Here is a tiny trained network, its code and every weight. The questions are about switching its units off for an input and a class, where a switched-off unit gives its printed mean instead of its output.

import numpy as np


def w(rows, s, z=0):
    codes = np.array(rows[::2]) - 128.0
    scale = np.full(codes.shape[1], s)
    scale[-1] = z or s
    return codes * scale


def norm(h):
    return h / np.sqrt((h * h).mean(-1, keepdims=True) + 1e-5)


def f(y):
    return np.maximum(y, 0)


def log_softmax(a):
    a = a - a.max(-1, keepdims=True)
    return a - np.log(np.exp(a).sum(-1, keepdims=True))


def net(x, mask):
    res = np.array(x, float).reshape(1, 5) / 4 @ E
    u = 0
    for l in range(3):
        y = f(norm(res) @ A[l][:, :-1].T + A[l][:, -1])
        res = res + np.where(mask[u : u + 7], y, B[l][:, -1]) @ B[l][:, :-1]
        u += 7
    return log_softmax(norm(res)[-1] @ U[:, :-1].T + U[:, -1])


A, B = {}, {}
E = w([
[107,64,135,113,47],'x0',
[83,56,191,70,226],'x1',
[229,145,152,6,145],'x2',
[167,221,239,163,101],'x3',
[2,176,84,141,81],'x4',
],0.0018)
A[0] = w([
[114,207,137,241,130,74],'L0N0',
[160,111,2,87,122,232],'L0N1',
[76,147,205,195,105,7],'L0N2',
[132,127,138,141,203,84],'L0N3',
[87,241,214,180,99,107],'L0N4',
[53,125,76,113,129,92],'L0N5',
[87,186,117,82,195,213],'L0N6',
],0.0041,0.0016)
B[0] = w([
[129,175,65,36,93,215],'L0N0',
[131,154,131,95,253,251],'L0N1',
[188,137,45,59,120,171],'L0N2',
[162,136,190,199,154,163],'L0N3',
[193,102,133,59,148,236],'L0N4',
[176,116,148,184,33,189],'L0N5',
[201,63,114,133,158,216],'L0N6',
],0.0039,0.0025)
A[1] = w([
[121,132,159,132,170,11],'L1N0',
[31,142,172,176,133,96],'L1N1',
[157,73,87,110,82,122],'L1N2',
[63,122,68,138,64,99],'L1N3',
[107,33,150,1,133,150],'L1N4',
[179,66,86,107,150,242],'L1N5',
[66,75,28,109,93,11],'L1N6',
],0.0045,0.0012)
B[1] = w([
[124,109,141,149,146,141],'L1N0',
[105,226,46,178,94,143],'L1N1',
[110,209,157,182,182,179],'L1N2',
[117,101,210,105,113,185],'L1N3',
[154,186,46,102,101,250],'L1N4',
[126,175,93,182,70,252],'L1N5',
[98,253,217,156,116,192],'L1N6',
],0.0044,0.0032)
A[2] = w([
[107,72,126,148,48,79],'L2N0',
[192,99,150,106,28,176],'L2N1',
[165,168,36,6,131,185],'L2N2',
[203,135,86,86,56,253],'L2N3',
[111,84,107,39,29,114],'L2N4',
[185,204,211,191,169,213],'L2N5',
[81,174,4,178,148,196],'L2N6',
],0.0039,0.0015)
B[2] = w([
[138,161,85,50,161,132],'L2N0',
[89,96,101,98,215,176],'L2N1',
[157,152,60,2,137,254],'L2N2',
[157,134,81,174,183,238],'L2N3',
[186,101,65,107,169,151],'L2N4',
[49,44,117,136,80,214],'L2N5',
[203,147,172,27,123,209],'L2N6',
],0.0049,0.0047)
U = w([
[228,151,59,14,185,251],'0',
[36,173,220,152,41,74],'1',
[150,2,185,221,185,15],'2',
],0.0092,0.0017)

Each question gives the input, the list of numbers given to net, and the class t.
The units are the neurons (one row each of A and B). Each row of codes is followed by its name. A weight is (code - 128) times the scale printed after its matrix; where a second scale follows, it is the last column's (A, B and U).
mask holds one flag per neuron, layer by layer. A switched-off neuron (its flag False) gives its mean, the last column of its row in B, instead of its output. The means were averaged over made-up inputs and are rounded, as every weight is.
A unit's drop is (log p(t) with every unit on - log p(t) with that unit switched off) / (log p(t) with every unit on - log p(t) with every unit switched off).
The circuit of an input: a set's keep is (log p(t) with only the set's units on - log p(t) with every unit switched off) / (log p(t) with every unit on - log p(t) with every unit switched off). Starting from the 12 units with the biggest drops (on a tie, the unit counted first), units are removed one at a time, each time the one whose removal leaves the highest keep (on an exact tie, the one counted first), for as long as the keep stays at least 0.8.
units of the circuit, in order: the units of the circuit, biggest drop first
k most important neurons: the k neurons with the biggest drops, biggest first
k most important neurons of layer l: the k neurons of layer l with the biggest drops, biggest first
drop when u is switched off: that unit's drop, to one decimal
input [7,-6,-2,-1,-6], class 2: units of the circuit, in order -> L2N2, L1N4, L1N2, L2N5
input [6,6,-8,8,5], class 0: 4 most important neurons -> L0N4, L0N2, L1N4, L2N4
input [0,-6,-8,-3,8], class 1: units of the circuit, in order -> L1N6, L2N2
input [-1,5,2,5,-1], class 2: units of the circuit, in order -> L0N0, L2N2, L2N5, L2N6
input [8,-7,-8,2,-2], class 1: units of the circuit, in order -> L2N2, L1N3
input [4,5,0,-1,7], class 1: most important neuron -> L1N6
input [6,2,-1,3,-7], class 2: 4 most important neurons -> L0N0, L2N2, L0N4, L0N1
input [1,3,-5,-2,-2], class 1: 2 most important neurons -> L0N1, L2N2
input [-3,4,-5,-5,-3], class 2: 4 most important neurons -> L2N2, L0N3, L0N0, L1N4
input [-4,0,2,6,-6], class 2: 2 most important neurons of layer 0 -> L0N0, L0N2
input [0,1,-5,6,-7], class 2: 2 most important neurons -> L1N4, L2N2
input [5,-4,-2,1,-1], class 1: 2 most important neurons -> L1N2, L1N4
input [6,1,-8,8,2], class 0: 2 most important neurons -> L0N4, L0N0
input [7,-1,3,-8,7], class 1: 4 most important neurons of layer 0 -> L0N5, L0N4, L0N0, L0N2
input [-6,-3,-7,-1,7], class 1: most important neuron of layer 1 -> L1N6
input [-3,8,-5,-4,-8], class 2: 2 most important neurons -> L0N3, L2N2
input [2,-2,2,-5,6], class 1: 2 most important neurons -> L1N6, L0N5
input [-5,2,6,7,-7], class 2: drop when L1N6 is switched off -> -0.1
input [-5,1,-8,-4,6], class 1: drop when L1N6 is switched off -> 0.2
input [1,3,-8,-5,-1], class 1: drop when L0N4 is switched off -> 0.0
input [-1,8,0,5,-6], class 2: most important neuron -> L2N2
